Below are the code and all the weights of a small trained network. Each question names an input and a class and asks about switching units off, where a switched-off unit gives its printed mean instead of its output.

import numpy as np


def w(rows, s, z=0):
    codes = np.array(rows[::2]) - 128.0
    scale = np.full(codes.shape[1], s)
    scale[-1] = z or s
    return codes * scale


def norm(h):
    return h / np.sqrt((h * h).mean(-1, keepdims=True) + 1e-5)


def f(y):
    return y / 2 * (1 + np.tanh(0.7978845608 * (y + 0.044715 * y**3)))


def log_softmax(a):
    a = a - a.max(-1, keepdims=True)
    return a - np.log(np.exp(a).sum(-1, keepdims=True))


def net(x, mask):
    res = np.array(x, float).reshape(1, 7) / 4 @ E
    u = 0
    for l in range(2):
        y = f(norm(res) @ A[l][:, :-1].T + A[l][:, -1])
        res = res + np.where(mask[u : u + 16], y, B[l][:, -1]) @ B[l][:, :-1]
        u += 16
    return log_softmax(norm(res)[-1] @ U[:, :-1].T + U[:, -1])


A, B = {}, {}
E = w([
[112,124,198,147,72,159,127,134,196,148,105],'x0',
[130,126,124,128,123,128,128,125,133,121,129],'x1',
[122,136,126,137,131,126,123,121,133,118,130],'x2',
[88,190,104,90,94,175,221,105,124,158,127],'x3',
[124,131,127,129,133,129,125,125,130,125,127],'x4',
[130,121,124,124,124,133,130,130,130,126,128],'x5',
[190,129,122,132,125,160,100,8,124,182,143],'x6',
],0.017)
A[0] = w([
[176,143,125,143,133,139,156,88,120,111,114,66],'L0N0',
[97,137,141,108,117,137,183,156,136,135,119,67],'L0N1',
[154,109,132,149,133,137,78,93,143,150,121,54],'L0N2',
[73,158,98,114,102,142,187,150,119,127,118,110],'L0N3',
[155,122,142,120,131,123,67,116,129,144,154,87],'L0N4',
[192,97,127,182,114,106,95,75,113,161,119,53],'L0N5',
[194,58,152,165,132,140,63,47,124,144,176,108],'L0N6',
[152,72,163,167,154,75,63,195,143,85,133,157],'L0N7',
[141,85,109,139,169,103,101,134,95,114,151,97],'L0N8',
[121,150,86,101,166,119,163,133,90,117,160,87],'L0N9',
[172,177,113,113,109,161,126,35,136,172,150,5],'L0N10',
[141,109,184,143,112,133,85,109,146,142,106,2],'L0N11',
[156,152,119,124,123,131,154,84,132,157,128,13],'L0N12',
[112,105,242,154,46,153,124,122,248,153,109,226],'L0N13',
[147,125,107,88,150,138,84,76,99,132,136,83],'L0N14',
[161,95,156,85,104,129,130,163,66,182,137,79],'L0N15',
],0.012,0.0059)
B[0] = w([
[139,101,100,153,108,117,131,121,141,166,129,137],'L0N0',
[168,162,121,132,129,93,152,113,168,106,184,155],'L0N1',
[157,145,113,52,157,104,117,148,134,100,102,154],'L0N2',
[170,214,127,107,159,102,97,139,126,80,132,175],'L0N3',
[150,144,115,120,122,59,134,153,147,83,86,151],'L0N4',
[141,161,117,80,174,96,177,167,174,121,149,170],'L0N5',
[172,226,107,82,211,76,100,177,190,128,81,204],'L0N6',
[69,36,93,171,86,205,100,26,59,186,145,215],'L0N7',
[155,113,164,207,101,50,199,190,126,121,178,161],'L0N8',
[130,119,170,61,149,139,67,134,99,104,60,157],'L0N9',
[62,25,110,170,86,177,73,48,62,146,149,181],'L0N10',
[111,127,110,70,177,141,14,110,120,92,70,149],'L0N11',
[100,84,127,166,106,158,107,152,91,146,147,143],'L0N12',
[104,145,255,137,111,184,150,172,185,148,23,253],'L0N13',
[161,138,95,197,99,83,203,129,164,156,170,155],'L0N14',
[99,134,88,145,108,103,95,137,109,107,170,127],'L0N15',
],0.0095,0.018)
A[1] = w([
[202,101,174,110,137,137,121,142,137,160,101,90],'L1N0',
[135,86,138,163,131,123,103,127,135,144,92,16],'L1N1',
[95,8,168,169,114,107,104,172,87,104,105,115],'L1N2',
[87,92,61,109,160,146,130,83,108,155,109,70],'L1N3',
[132,125,106,116,103,168,173,67,112,196,103,121],'L1N4',
[111,144,52,60,137,92,177,130,53,71,230,72],'L1N5',
[64,108,169,109,108,182,123,126,160,155,121,123],'L1N6',
[101,101,71,149,89,131,109,113,62,132,205,86],'L1N7',
[103,49,176,148,106,200,127,87,150,154,118,40],'L1N8',
[141,154,177,120,122,126,83,157,169,176,116,94],'L1N9',
[91,73,51,134,92,123,123,70,62,118,189,3],'L1N10',
[105,74,176,124,82,160,126,102,125,175,110,54],'L1N11',
[120,165,201,152,57,140,192,141,172,103,125,63],'L1N12',
[98,138,144,157,138,114,156,138,75,98,144,70],'L1N13',
[124,101,136,115,145,148,110,77,150,207,94,132],'L1N14',
[125,87,22,111,172,95,97,88,86,136,204,168],'L1N15',
],0.011,0.0048)
B[1] = w([
[112,158,117,96,139,124,130,111,102,101,111,176],'L1N0',
[129,141,112,130,131,132,108,83,122,132,91,150],'L1N1',
[136,112,97,143,79,202,130,34,97,171,167,244],'L1N2',
[149,97,179,135,117,148,158,148,103,112,156,169],'L1N3',
[112,77,126,160,101,192,89,125,94,136,143,187],'L1N4',
[112,117,123,109,176,180,7,94,149,121,65,210],'L1N5',
[141,122,47,145,90,78,140,106,105,149,162,248],'L1N6',
[168,143,252,39,172,160,175,127,116,75,174,207],'L1N7',
[141,107,2,173,103,87,72,106,129,172,127,250],'L1N8',
[114,132,100,110,149,138,139,140,70,78,142,217],'L1N9',
[171,125,236,84,169,167,182,142,82,90,172,214],'L1N10',
[139,114,31,149,109,86,94,138,109,152,123,225],'L1N11',
[103,116,120,142,121,74,169,144,114,139,188,231],'L1N12',
[121,137,174,102,140,178,122,114,144,124,123,143],'L1N13',
[82,109,119,134,135,136,73,123,73,107,104,223],'L1N14',
[156,115,159,118,127,132,233,167,163,100,213,255],'L1N15',
],0.011,0.0083)
U = w([
[162,75,172,113,155,191,153,103,63,112,209,187],'0',
[129,201,151,66,203,125,54,152,157,90,17,234],'1',
[71,81,88,195,57,165,85,94,96,195,79,139],'2',
[82,202,182,134,101,90,233,210,165,121,125,4],'3',
[206,145,61,136,191,2,147,160,163,130,170,51],'4',
],0.015,0.0027)

Each question gives the input, the list of numbers given to net, and the class t.
The units are the neurons (one row each of A and B). Each row of codes is followed by its name. A weight is (code - 128) times the scale printed after its matrix; where a second scale follows, it is the last column's (A, B and U).
mask holds one flag per neuron, layer by layer. A switched-off neuron (its flag False) gives its mean, the last column of its row in B, instead of its output. The means were averaged over made-up inputs and are rounded, as every weight is.
A unit's drop is (log p(t) with every unit on - log p(t) with that unit switched off) / (log p(t) with every unit on - log p(t) with every unit switched off).
The circuit of an input: a set's keep is (log p(t) with only the set's units on - log p(t) with every unit switched off) / (log p(t) with every unit on - log p(t) with every unit switched off). Starting from the 12 units with the biggest drops (on a tie, the unit counted first), units are removed one at a time, each time the one whose removal leaves the highest keep (on an exact tie, the one counted first), for as long as the keep stays at least 0.8.
circuit, biggest first: the units of the circuit, biggest drop first
unit that matters most: the unit with the biggest drop
top k neurons: the k neurons with the biggest drops, biggest first
top k neurons in layer l: the k neurons of layer l with the biggest drops, biggest first
drop of u: that unit's drop, to one decimal
input [3,6,5,3,-1,5,0], class 3: circuit, biggest first -> [L0N7]
input [0,5,4,8,-6,-1,-5], class 1: top 2 neurons in layer 1 -> [L1N5 L1N15]
input [-5,7,1,1,-3,-3,-7], class 1: circuit, biggest first -> [L1N5 L0N13]
input [0,4,2,-3,1,-6,7], class 4: top 2 neurons -> [L0N13 L0N14]
input [-5,-2,-2,-1,4,2,7], class 4: top 2 neurons in layer 0 -> [L0N6 L0N7]
input [2,-6,6,0,-4,3,-8], class 2: top 2 neurons in layer 0 -> [L0N6 L0N7]
input [-8,8,-6,-6,0,6,1], class 4: top 2 neurons -> [L0N6 L0N10]
input [-5,2,8,7,-4,0,0], class 1: circuit, biggest first -> [L0N7 L0N9]
input [-7,4,-2,-7,-1,6,1], class 4: top 3 neurons -> [L0N6 L0N10 L0N8]
input [7,0,-6,0,5,4,6], class 1: top 2 neurons in layer 0 -> [L0N6 L0N7]
input [0,4,0,-4,5,0,1], class 4: top 2 neurons in layer 0 -> [L0N6 L0N13]
input [8,0,-8,3,-7,5,0], class 3: top 3 neurons -> [L0N7 L0N10 L0N13]
input [0,-2,8,-6,-5,-2,5], class 4: top 2 neurons in layer 0 -> [L0N13 L0N14]
input [-3,2,-3,4,-8,6,-6], class 1: unit that matters most -> L0N13
input [7,-8,8,3,-7,4,0], class 3: top 2 neurons -> [L0N7 L0N10]
input [6,-1,-3,1,7,0,-2], class 3: top 3 neurons -> [L0N7 L0N10 L1N12]
input [-4,-1,-5,0,7,4,6], class 4: top 2 neurons -> [L0N6 L0N7]
input [5,4,5,7,-6,0,0], class 3: top 2 neurons in layer 0 -> [L0N7 L0N3]
input [0,7,-8,-1,-5,-3,5], class 4: top 3 neurons -> [L0N13 L0N6 L0N14]
input [8,0,8,3,0,5,-2], class 3: circuit, biggest first -> [L0N7]
input [-2,6,0,2,8,5,0], class 1: top 2 neurons -> [L0N7 L0N3]
input [3,3,-4,0,-5,-3,2], class 1: top 2 neurons -> [L0N7 L0N6]
input [-3,1,8,-5,-3,2,-7], class 0: drop of L0N13 -> 2.1
input [6,8,6,-7,-4,1,-6], class 2: drop of L1N10 -> 0.0
input [-3,-8,6,-4,0,6,-6], class 0: drop of L0N13 -> 3.4
input [-5,-4,0,-7,-8,4,-5], class 0: drop of L0N13 -> 1.0
input [-4,5,-5,2,-4,-1,-8], class 1: unit that matters most -> L0N13
